Below are the code and all the weights of a small trained network. Each question names an input and a class and asks about switching units off, where a switched-off unit gives its printed mean instead of its output.

import numpy as np


def w(rows, s, z=0):
    codes = np.array(rows[::2]) - 128.0
    scale = np.full(codes.shape[1], s)
    scale[-1] = z or s
    return codes * scale


def norm(h):
    return h / np.sqrt((h * h).mean(-1, keepdims=True) + 1e-5)


def f(y):
    return np.maximum(y, 0)


def log_softmax(a):
    a = a - a.max(-1, keepdims=True)
    return a - np.log(np.exp(a).sum(-1, keepdims=True))


def net(x, mask):
    res = np.array(x, float).reshape(1, 6) / 4 @ E
    u = 0
    for l in range(3):
        y = f(norm(res) @ A[l][:, :-1].T + A[l][:, -1])
        res = res + np.where(mask[u : u + 10], y, B[l][:, -1]) @ B[l][:, :-1]
        u += 10
    return log_softmax(norm(res)[-1] @ U[:, :-1].T + U[:, -1])


A, B = {}, {}
E = w([
[85,168,215],'x0',
[189,92,50],'x1',
[116,64,248],'x2',
[120,122,116],'x3',
[137,130,132],'x4',
[117,121,115],'x5',
],0.011)
A[0] = w([
[170,81,124,95],'0.n0',
[87,131,99,84],'0.n1',
[117,169,142,38],'0.n2',
[175,162,135,93],'0.n3',
[197,172,34,106],'0.n4',
[85,135,161,141],'0.n5',
[70,253,121,125],'0.n6',
[106,124,78,64],'0.n7',
[52,208,89,4],'0.n8',
[145,195,145,108],'0.n9',
],0.014,0.0031)
B[0] = w([
[99,102,177,165],'0.n0',
[135,158,129,146],'0.n1',
[131,122,151,145],'0.n2',
[71,137,75,142],'0.n3',
[92,154,83,254],'0.n4',
[162,115,138,173],'0.n5',
[254,218,204,227],'0.n6',
[143,175,142,162],'0.n7',
[236,181,229,189],'0.n8',
[156,191,139,164],'0.n9',
],0.0079,0.0087)
A[1] = w([
[116,2,124,44],'1.n0',
[43,114,115,29],'1.n1',
[216,19,146,66],'1.n2',
[81,98,184,36],'1.n3',
[84,48,126,27],'1.n4',
[118,192,109,53],'1.n5',
[141,39,99,2],'1.n6',
[101,72,164,97],'1.n7',
[90,119,147,59],'1.n8',
[179,191,118,101],'1.n9',
],0.011,0.0026)
B[1] = w([
[178,68,211,216],'1.n0',
[164,127,93,132],'1.n1',
[193,49,132,227],'1.n2',
[84,151,122,192],'1.n3',
[133,110,130,173],'1.n4',
[175,193,155,191],'1.n5',
[214,104,255,173],'1.n6',
[94,173,166,201],'1.n7',
[184,176,80,142],'1.n8',
[188,156,37,253],'1.n9',
],0.0069,0.0045)
A[2] = w([
[55,82,220,127],'2.n0',
[180,167,254,121],'2.n1',
[87,87,115,24],'2.n2',
[107,201,118,30],'2.n3',
[161,94,165,145],'2.n4',
[98,107,42,5],'2.n5',
[143,73,52,178],'2.n6',
[207,145,106,2],'2.n7',
[202,106,135,219],'2.n8',
[124,114,201,94],'2.n9',
],0.01,0.0032)
B[2] = w([
[1,193,20,189],'2.n0',
[68,73,44,254],'2.n1',
[127,132,171,128],'2.n2',
[148,103,203,150],'2.n3',
[78,57,93,175],'2.n4',
[128,163,110,146],'2.n5',
[182,149,202,165],'2.n6',
[62,158,68,158],'2.n7',
[41,54,100,205],'2.n8',
[111,114,58,177],'2.n9',
],0.0069,0.0085)
U = w([
[193,186,94,238],'0',
[57,45,127,235],'1',
[188,99,2,7],'2',
[204,4,154,61],'3',
[177,185,220,123],'4',
[19,155,196,1],'5',
],0.019,0.0041)

Each question gives the input, the list of numbers given to net, and the class t.
The units are the neurons (one row each of A and B). Each row of codes is followed by its name. A weight is (code - 128) times the scale printed after its matrix; where a second scale follows, it is the last column's (A, B and U).
mask holds one flag per neuron, layer by layer. A switched-off neuron (its flag False) gives its mean, the last column of its row in B, instead of its output. The means were averaged over made-up inputs and are rounded, as every weight is.
A unit's drop is (log p(t) with every unit on - log p(t) with that unit switched off) / (log p(t) with every unit on - log p(t) with every unit switched off).
The circuit of an input: a set's keep is (log p(t) with only the set's units on - log p(t) with every unit switched off) / (log p(t) with every unit on - log p(t) with every unit switched off). Starting from the 12 units with the biggest drops (on a tie, the unit counted first), units are removed one at a time, each time the one whose removal leaves the highest keep (on an exact tie, the one counted first), for as long as the keep stays at least 0.8.
units of the circuit, in order: the units of the circuit, biggest drop first
k most important neurons: the k neurons with the biggest drops, biggest first
k most important neurons of layer l: the k neurons of layer l with the biggest drops, biggest first
drop when u is switched off: that unit's drop, to one decimal
input [4,0,-8,-3,5,-4], class 4: units of the circuit, in order	(0.n6)
input [-6,-2,0,-6,-8,0], class 0: 2 most important neurons of layer 1	(1.n2; 1.n9)
input [5,-2,-5,-4,-3,8], class 4: 2 most important neurons	(0.n8; 0.n6)
input [-2,-6,0,2,2,5], class 0: units of the circuit, in order	(0.n6; 2.n1)
input [-8,-2,2,0,6,-2], class 1: units of the circuit, in order	(0.n6; 2.n8)
input [-1,-8,4,3,4,-4], class 1: units of the circuit, in order	(2.n1; 0.n6)
input [3,-1,-4,5,7,-7], class 4: 2 most important neurons	(0.n6; 0.n8)
input [5,-5,-7,4,2,6], class 4: 2 most important neurons of layer 0	(0.n8; 0.n6)
input [1,8,8,6,-2,8], class 1: 2 most important neurons of layer 0	(0.n6; 0.n0)
input [-1,6,1,-3,-6,-8], class 3: 2 most important neurons of layer 0	(0.n6; 0.n0)
input [3,-1,-8,7,-3,3], class 4: drop when 0.n8 is switched off	0.2
input [1,4,1,-1,2,0], class 1: drop when 0.n6 is switched off	0.3
input [-7,-5,3,-1,6,8], class 1: drop when 1.n2 is switched off	-0.1
input [-1,-2,7,1,-2,2], class 1: drop when 1.n6 is switched off	0.0
input [3,-7,-6,4,-7,-4], class 4: most important neuron of layer 0	(0.n8)
